Below are the code and all the weights of a small trained network. Each question names an input and a target symbol and asks about switching units off, where a switched-off unit gives its printed mean instead of its output.

import numpy as np


def w(rows, s, z=0):
    codes = np.array(rows[::2]) - 128.0
    scale = np.full(codes.shape[1], s)
    scale[-1] = z or s
    return codes * scale


def f(y):
    return np.maximum(y, 0)


def softmax(a):
    e = np.exp(a - a.max(-1, keepdims=True))
    return e / e.sum(-1, keepdims=True)


def log_softmax(a):
    a = a - a.max(-1, keepdims=True)
    return a - np.log(np.exp(a).sum(-1, keepdims=True))


def net(x, mask):
    ids = ['ΓΛΨαβδζηθμπστφ'.index(c) for c in x.split()]
    T = len(ids)
    res = E[ids] + P[:T]
    r = res
    for j in range(3):
        rows = slice(3 * j, 3 * j + 3)
        q, k, v = (r @ M[0][rows].T for M in (Q, K, V))
        z = softmax(np.where(np.tri(T) > 0, q @ k.T / 3**0.5, -1e9)) @ v
        o = O[0][rows]
        res = res + np.where(mask[j], z, o[:, -1]) @ o[:, :-1]
    y = f(res @ A[0][:, :-1].T + A[0][:, -1])
    res = res + np.where(mask[3:15], y, B[0][:, -1]) @ B[0][:, :-1]
    return log_softmax(res[-1] @ U[:, :-1].T + U[:, -1])


Q, K, V, O, A, B = {}, {}, {}, {}, {}, {}
E = w([
[66,168,123],'Γ',
[115,110,247],'Λ',
[103,145,145],'Ψ',
[164,148,178],'α',
[128,157,151],'β',
[53,40,194],'δ',
[132,171,105],'ζ',
[103,28,50],'η',
[228,124,108],'θ',
[139,133,147],'μ',
[70,12,185],'π',
[181,133,196],'σ',
[7,171,234],'τ',
[179,233,23],'φ',
],0.014)
P = w([
[213,185,254],'0',
[134,176,146],'1',
[130,165,129],'2',
[127,158,130],'3',
[134,155,126],'4',
[136,155,126],'5',
[138,158,131],'6',
[134,157,127],'7',
[136,159,132],'8',
[135,157,133],'9',
[134,159,141],'10',
],0.016)
Q[0] = w([
[153,194,192],'head 1',
[109,62,117],'head 1',
[208,71,144],'head 1',
[168,212,171],'head 2',
[163,98,82],'head 2',
[130,193,103],'head 2',
[78,126,7],'head 3',
[167,146,68],'head 3',
[171,83,153],'head 3',
],0.013)
K[0] = w([
[97,204,148],'head 1',
[35,68,165],'head 1',
[71,51,91],'head 1',
[226,185,211],'head 2',
[122,177,47],'head 2',
[247,154,187],'head 2',
[58,52,94],'head 3',
[74,82,77],'head 3',
[143,111,171],'head 3',
],0.011)
V[0] = w([
[22,100,153],'head 1',
[153,171,50],'head 1',
[116,66,70],'head 1',
[177,142,90],'head 2',
[117,253,71],'head 2',
[197,99,137],'head 2',
[173,131,148],'head 3',
[11,137,175],'head 3',
[196,103,120],'head 3',
],0.011)
O[0] = w([
[125,175,133,37],'head 1',
[95,192,56,144],'head 1',
[91,129,109,7],'head 1',
[150,126,64,129],'head 2',
[117,182,102,145],'head 2',
[157,2,95,184],'head 2',
[100,141,107,164],'head 3',
[145,110,163,121],'head 3',
[159,68,92,126],'head 3',
],0.0086,0.011)
A[0] = w([
[74,84,208,71],'neuron 1',
[144,230,36,110],'neuron 2',
[124,190,160,87],'neuron 3',
[55,103,119,232],'neuron 4',
[249,141,91,175],'neuron 5',
[166,141,83,152],'neuron 6',
[200,164,61,109],'neuron 7',
[84,103,143,49],'neuron 8',
[181,156,205,84],'neuron 9',
[146,34,66,3],'neuron 10',
[40,52,125,89],'neuron 11',
[177,149,91,85],'neuron 12',
],0.012,0.0039)
B[0] = w([
[124,131,62,190],'neuron 1',
[90,99,122,247],'neuron 2',
[218,181,2,154],'neuron 3',
[158,80,125,160],'neuron 4',
[100,106,138,255],'neuron 5',
[144,116,180,192],'neuron 6',
[72,82,117,222],'neuron 7',
[113,188,103,137],'neuron 8',
[83,176,117,202],'neuron 9',
[144,186,85,167],'neuron 10',
[158,154,65,157],'neuron 11',
[117,151,99,178],'neuron 12',
],0.0076,0.0092)
U = w([
[173,236,93,2],'Γ',
[59,111,145,109],'Λ',
[120,141,142,69],'Ψ',
[158,95,168,108],'α',
[175,150,151,177],'β',
[103,114,177,204],'δ',
[136,141,134,123],'ζ',
[252,130,42,49],'η',
[200,80,94,98],'θ',
[175,147,120,90],'μ',
[162,72,141,130],'π',
[179,114,139,119],'σ',
[137,222,92,191],'τ',
[89,128,101,174],'φ',
],0.011,0.0071)

Each question gives the input, a string of symbols that net reads in full, and the target symbol t.
The units are the heads (3 rows each of Q, K, V and O) and the neurons (one row each of A and B). Each row of codes is followed by its name. A weight is (code - 128) times the scale printed after its matrix; where a second scale follows, it is the last column's (O, A, B and U).
mask holds one flag per unit, heads first, then neurons. A switched-off unit (its flag False) gives its mean, the last column of its rows in O or B, instead of its output. The means were averaged over made-up inputs and are rounded, as every weight is.
A unit's drop is (log p(t) with every unit on - log p(t) with that unit switched off) / (log p(t) with every unit on - log p(t) with every unit switched off).
The circuit of an input: a set's keep is (log p(t) with only the set's units on - log p(t) with every unit switched off) / (log p(t) with every unit on - log p(t) with every unit switched off). Starting from the 12 units with the biggest drops (on a tie, the unit counted first), units are removed one at a time, each time the one whose removal leaves the highest keep (on an exact tie, the one counted first), for as long as the keep stays at least 0.8.
circuit, biggest first: the units of the circuit, biggest drop first
unit that matters most: the unit with the biggest drop
k most important neurons: the k neurons with the biggest drops, biggest first
which heads matter: for each layer, one digit per head in row order, 1 if its drop is at least 0.15 and else 0, layers parted by /
drop when u is switched off: that unit's drop, to one decimal
input φ Γ β Γ η θ σ θ, target φ: 4 most important neurons : (neuron 7; neuron 2; neuron 5; neuron 12)
input θ Γ β φ θ σ, target η: circuit, biggest first : (head 2; neuron 10)
input Γ Γ Γ α Γ Γ β, target τ: circuit, biggest first : (head 2; neuron 3; head 1)
input φ φ β φ ζ θ τ φ β, target φ: circuit, biggest first : (head 2; head 1; neuron 2; neuron 7)
input Γ β η α, target τ: 2 most important neurons : (neuron 9; neuron 3)
input Γ Γ Λ, target τ: which heads matter : 010
input Γ Γ Γ Γ Γ Γ ζ, target τ: circuit, biggest first : (head 2; head 1)
input α α σ φ, target φ: unit that matters most : neuron 7
input θ θ Γ Γ β β Γ Γ φ Γ, target η: circuit, biggest first : (head 2; neuron 10; neuron 11)
input η β β β τ, target τ: which heads matter : 100
input Γ β τ π η π Γ Γ Γ Γ, target τ: circuit, biggest first : (head 2; neuron 3)
input Γ Γ Γ π φ α Γ Γ φ α β, target τ: circuit, biggest first : (head 2; head 1)
input φ β α α θ Λ φ α, target φ: which heads matter : 111
input θ β α Γ β η Γ, target η: unit that matters most : head 2
input θ β Γ Γ β Γ Γ δ β τ, target η: 2 most important neurons : (neuron 11; neuron 10)
input φ θ β, target φ: drop when neuron 2 is switched off : 0.3
input Γ Γ θ Γ η σ π τ ζ Ψ α, target τ: drop when neuron 9 is switched off : 0.2
input θ φ Ψ Γ Ψ, target η: drop when head 1 is switched off : 0.1
